Look-ups in named tables: a row name and a column name give one cell, copied from the table.

rikami:
cols = somot, tav, miz, zogugam, zafe, zat, sovaz, mavar, limev, bufimut
ziki: [-5.011, -9.273, -28.711, 0.933, -40.342, 7.924, -7.465, 20.973, -27.045, 27.236]
limi: [-12.346, -19.117, -6.907, 74.445, 7.149, -14.767, -21.174, -16.524, -5.732, -21.668]
febulig: [-18.621, -11.325, -52.035, 0.011, -5.142, -13.089, 15.205, 1.274, 2.217, -44.864]
ros: [-9.092, 35.324, -14.715, 11.044, -15.678, -7.863, -17.321, -20.346, -15.286, -40.738]
zem: [-21.512, -23.719, -0.543, -54.770, -21.183, -14.288, 4.024, -19.457, 4.926, 51.029]
kifon: [-16.542, -4.802, -14.532, -2.518, -10.187, -14.621, -15.640, 0.872, -13.303, 5.992]
paka: [-0.772, -15.072, 45.702, -17.685, -23.788, -3.942, -39.487, -17.054, -19.552, -18.592]
sib: [-0.099, 0.356, 21.024, 10.597, -7.059, -15.567, -27.858, 10.773, 6.588, -22.917]
basibud: [-16.623, -11.306, -54.108, -29.263, -10.746, -14.365, 8.529, -5.952, -18.796, -2.205]
ludopu: [-18.481, -27.535, -40.918, -15.545, -23.299, -20.741, 4.865, -19.747, -8.311, 84.650]
mib: [5.803, -30.430, 8.684, -10.026, 5.258, -10.354, 6.333, -5.009, 15.379, 7.579]
mor: [-2.161, -19.584, -23.132, -0.018, 20.198, -17.658, -61.290, -13.857, 0.623, 25.659]
bena: [11.756, -16.520, -23.024, -43.193, -22.582, 2.253, 31.074, -28.782, -0.598, -45.398]

What is the zafe of kifon in rikami?
-10.187
What is the sovaz of mor in rikami?
-61.290
What is the zafe of sib in rikami?
-7.059
What is the somot of basibud in rikami?
-16.623
What is the bufimut of sib in rikami?
-22.917
What is the mavar of bena in rikami?
-28.782
What is the somot of sib in rikami?
-0.099
What is the limev of bena in rikami?
-0.598
Which row has the largest mavar? ziki

